[[-23   4 -17  19  -4 -13 -10   3   0  -7]
 [-39 -15 -16  13  -8   7 -20 -17   1 -13]
 [  5   7 -23  -5  28 -12   5 -21   5  -3]
 [  4  14   4  -5  28  -8 -25  -7   8  13]
 [-20  -5 -30   2  26  12 -27   3   8  20]
 [ -4  11   4  15  -2  -2   5   8  -4 -12]
 [-40 -14  -7   6  -8  10 -13 -23  -3 -15]
 [-10   7 -17   4  17  -9  -3  -4   3   2]
 [  5  14   2  11  24  13  -2  -1   3 -14]
 [-19   5 -17  19  -5 -13 -10   0   1  -5]
 [ -7  -6 -16  19  13  13   5   8   6  20]] value 20

[[-14  14 -10  15  16  17  -8 -17 -12  14 -15]
 [-22  -8 -21  21  20  22   8 -26   7  -6 -16]
 [  3 -19  -6  11   8   7  28  -1  26 -19  12]
 [ -4 -16 -10  14  13  13  20  -9  19 -16   2]
 [ 11  30  12   1   0   0 -18  12 -18  32   6]] value 6

[[ 1 -1  0 -1  3  1]
 [ 1  3  1  0  0 -4]
 [-1  0  2 -1  2  0]
 [-1  0  0  1 -1 -1]
 [ 0 -1  1 -1  3  2]
 [-1 -1  2 -1  2  1]
 [-1 -1  0  0  1  1]
 [ 2  1 -9 -1 -2 34]
 [-1 -1  0  1 -2  0]
 [-1  0 -1  0 -1  0]] value 0

[[  1   3   8   6   5  -3  -1]
 [  4  -7  11   6  -2 -10  14]
 [  2   1   8   4   8  -7  -1]
 [  2  -9   9  -5   7  -8   5]
 [ -2   5 -12  -2  -4   5  -6]
 [  1  -7   2 -13  11   3 -10]
 [  7  -1   9  23 -25  -9  33]
 [  2   0  14   1  13  -5  -3]
 [-11  -4 -19 -23   9  16 -21]] value -21

[[  1 -10  35 -19   1  10]
 [-31  14 -16  37  33  35]
 [ 30 -11  -8  21   6 -34]
 [-10 -33   2 -29 -35   9]
 [ 34  22  -9  13   1  18]
 [ 20 -18  10   8  31 -35]
 [-13   1  25  37  21 -20]] value -20

[[-11  -2   3   6   3  -1  -1  32   2  15]
 [ -9  -2   3   6   3  -1  -1  32   2  15]
 [ -4  -2   3   6  -3  -1  -1  32   3  19]
 [ -1  -2   3   6  -4  -1  -1  32   2  20]
 [ -3  -2   3   6   3  -1  -1  27   2  15]
 [-11  -2   3   6   4  -1  -1  32   2  15]
 [ -6  -2   3   6  -2  -1  -1  32   3  18]] value 18

[[ -1   2   5   6  -6   8  -7]
 [ 13 -12  11 -17  11 -22   2]
 [ 21 -19  16 -27  17 -34   3]
 [ -2  -1   0   2   1   1  -1]
 [ -7   4  -2   8  -5   6  -3]
 [ -8   7  -5  11  -7  11  -3]
 [ 15 -15  14 -22  14 -26   3]
 [  2   5   2   2  -4  -7  -1]] value -1

[[ -9  -9 -10  -8 -10  -8 -10]
 [ -9  -9  -8  -9  -8  -9  -8]
 [ 21  -7  -1 -30   1 -32 -13]
 [ 16  -8  -2 -27  -1 -28 -12]
 [ -2  -7  -5 -13  -5 -13  -7]
 [ -4  -6  -3  -8  -5  -8  -5]
 [  0  -1  -2  -1  -1  -2  -2]
 [ -7  -7  -6  -8  -7  -8  -6]
 [ -1   0  -2   0  -1  -1  -1]] value -1
---
[  3   1 -24  35] gives 35
[ 34 -14  16   0   5  -8 -21] gives -21
[-21  32  11   5   8] gives 8
[-18  10 -22  36 -19  20] gives 20
[ 14 -17 -35  -7] gives -7
[ 15 -32 -10 -14 -13] gives -13
[  1 -13  -6 -21  36  -3 -24] gives -24
---
[[  1 -21  -4   0 -12  31]
 [ 11   8  -9  -7  10   5]
 [-22  20  -1  -4  25 -41]] yields -9

[[ -2   7   8  -2  -4]
 [-32  29   4 -32 -31]
 [-36  29  -1 -36 -33]] yields 4

[[ 20   7 -20   3   1  11  34]
 [  3   0  16  11   1 -20  14]
 [  0   0  -4   1   1   9  -4]] yields 16

[[  2  12  10  20]
 [ -7   6 -11 -18]
 [ 38 -14 -28 -31]] yields -11

[[-31  32 -29 -11]
 [-36  17 -17   7]
 [-23   1   2   5]] yields -17

[[ 34 -15  27   2]
 [ 33 -14  26   2]
 [ 35 -15  28   2]] yields 26
---
[[ 479 -820  803  346 -717  209  634]
 [-278 -755  631  811  251  755 -806]
 [ 386 -714  201  435 -631 -636  624]] | 209

[[5628 5832 6610 7116 6934 2748 5647]
 [7287 8572 6302 4962 6452 8590 5354]
 [5662 5788 6448 7208 6999 2964 5517]] | 2748

[[31 12 41 91  9 31 16]
 [32 13 41 90 10 31 17]
 [31 14 41 87 10 31 17]] | 31

[[ -60   25 -592 -919  620]
 [ -70   13 -578 -886  578]
 [ -39   49 -620 -979  687]] | -919

[[177  66 165  76  65 130]
 [ 83 212  97 201 215 137]
 [183  57 169  68  55 130]] | 65

[[ -1  -1  -8 -12]
 [ 34 -32  11  13]
 [ 18   5  11   1]] | -8

[[4 5 4 4 3 5 5]
 [1 3 5 3 1 1 4]
 [3 4 4 7 5 5 4]] | 5

[[ 626  552  622 -294  589  518  687]
 [-395 -319 -385  705 -352 -257 -446]
 [ 409  343  494 -577  382  173  357]] | 518
---
[[ 10  37  27  -8   5  -6]
 [  2 -36   2  13   4  27]] ==> 10, 27

[-10  36   6  -5 -11   8   4] ==> -10, 4

[ 30  -8   2 -18  41] ==> 30, 41

[  9 -25  23   2  36  17  15] ==> 9, 15

[[  5   5   5  -5   5  -4   5]
 [ 37  37  40 -33  32 -33  29]] ==> 5, 29

[-4 12  5 16 19 30] ==> -4, 30

[[21 31 24 23]
 [-5 -3 -2 -7]] ==> 21, -7

[[ 26  29  28 -21 -21 -33]
 [ 24  27  26 -22 -23 -33]
 [ 30  31  30 -25 -26 -41]] ==> 26, -41

[[ 38  -6   1   7   9   2  32]
 [ 10  -5   1  -8 -32   2 -27]
 [ 34  -6  11 -19   9   2   1]] ==> 38, 1

[[  9  26  13  -9   4]
 [ -5 -17  30  -4  -5]] ==> 9, -5
---
[[198  52 192 207  28]
 [152  98 150 156  89]
 [135 115 134 136 111]] ⇒ 111

[[ 639 -397  524 -387  483]
 [ 137    4  131   21  122]
 [-606  570 -464  614 -426]] ⇒ -426

[[  69  474  125 -980  710  -80 -674]
 [-170  586 -119 -395  160  -56 -187]
 [-587  337 -179 -812 -410 -714  -95]] ⇒ -95

[[41  7 63 52 27 43]
 [38 45 59 78 40 43]
 [35 40 62 71 39 43]] ⇒ 43

[[9 2 4 7 9]
 [2 8 4 4 2]
 [2 4 5 6 3]] ⇒ 3

[[  9   8  -1  11 -31  33]
 [-40 -46 -30 -30  16 -34]
 [  4  16   2 -11 -24 -27]] ⇒ -27

[[6956 6532 6137 7906 6567]
 [3857 5284 4315 6802 1925]
 [7984 5790 7193 2519 8010]] ⇒ 8010
---
[ 14 -10  19   9  30  10]
14, 10

[[ 19   5  -5 -23 -19  -1]
 [-27  -2 -12  16   0  -5]
 [  7  -4  24  14  31   1]]
19, 1

[[ -6  38  32  -4]
 [-37   4  -3  36]
 [-29  16   8  25]]
-6, 25

[[ 13 -15   2   6   6]
 [ 41  20  21  22 -17]]
13, -17

[-21  37 -33  -6 -36]
-21, -36

[ -4  -3   6   0 -10  27  35]
-4, 35
---
[[870 408 893 845 492 663]
 [428 847 463 530 151 146]] | 847

[[32  7 45 86 41 92 56]
 [46 31 56 69 68 70 65]] | 31

[[-44  30  28  19  39   1]
 [  8 -25  -8   8 -13 -36]] | -25

[[197  42  92  84]
 [ 88 140 117 129]] | 140

[[218  25  37 114]
 [  5  39  14  18]] | 39

[[ -7 -34  -2   1 -19]
 [ 33  25  12  16  -7]] | 25

[[5296 8015 2781 7546]
 [6337 8798 6817 4927]] | 8798

[[43 49 88 76 55 24]
 [32 46 57 92 63 37]] | 46
---
20,246,36,44,238,24 | 246, 238

-364,252,-137,248,-118,-148,-226
99,-474,-965,-552,509,342,-764
| 509, 342

44,-4,-30,-42,-32,-26,42
21,-21,35,19,-14,-6,25
26,12,-19,0,-46,-24,39
| 44, 42

3,1,3,2,4,2
3,6,2,4,4,7
3,4,2,3,3,3
| 7, 6

89,73,60,37,10 | 89, 73

53,94,33,4,46 | 94, 53

-504,295,881,-971,401 | 881, 401

94,62,145,241 | 241, 145
---
[[-21 -19 -20  25 -16  22  22]
 [ 16  15  15 -18  11 -16 -16]
 [ 29  27  28 -34  21 -30 -30]] 22

[[ -7  -7 -14 -21 -24]
 [-33 -31 -10   5  23]
 [ -3  -3  -4  -5  -7]] -24

[[-32  18 -21  10]
 [-39  10 -13   8]
 [-36  16 -23  13]] 10

[[ -9  -3 -37 -40  16]
 [ -6  12  -1  -2  -7]
 [ -6  39  26  27 -31]] 16

[[ -2   0  -8  19   2  18]
 [-12  19   2  30   3  12]
 [ -5  10  -4  41 -14 -10]] 18

[[ 15 -12 -13  12  -1  -1  26]
 [ 20 -11  -6 -21 -33 -19  13]
 [ -4  -9  10  -8  34   6   8]] 26
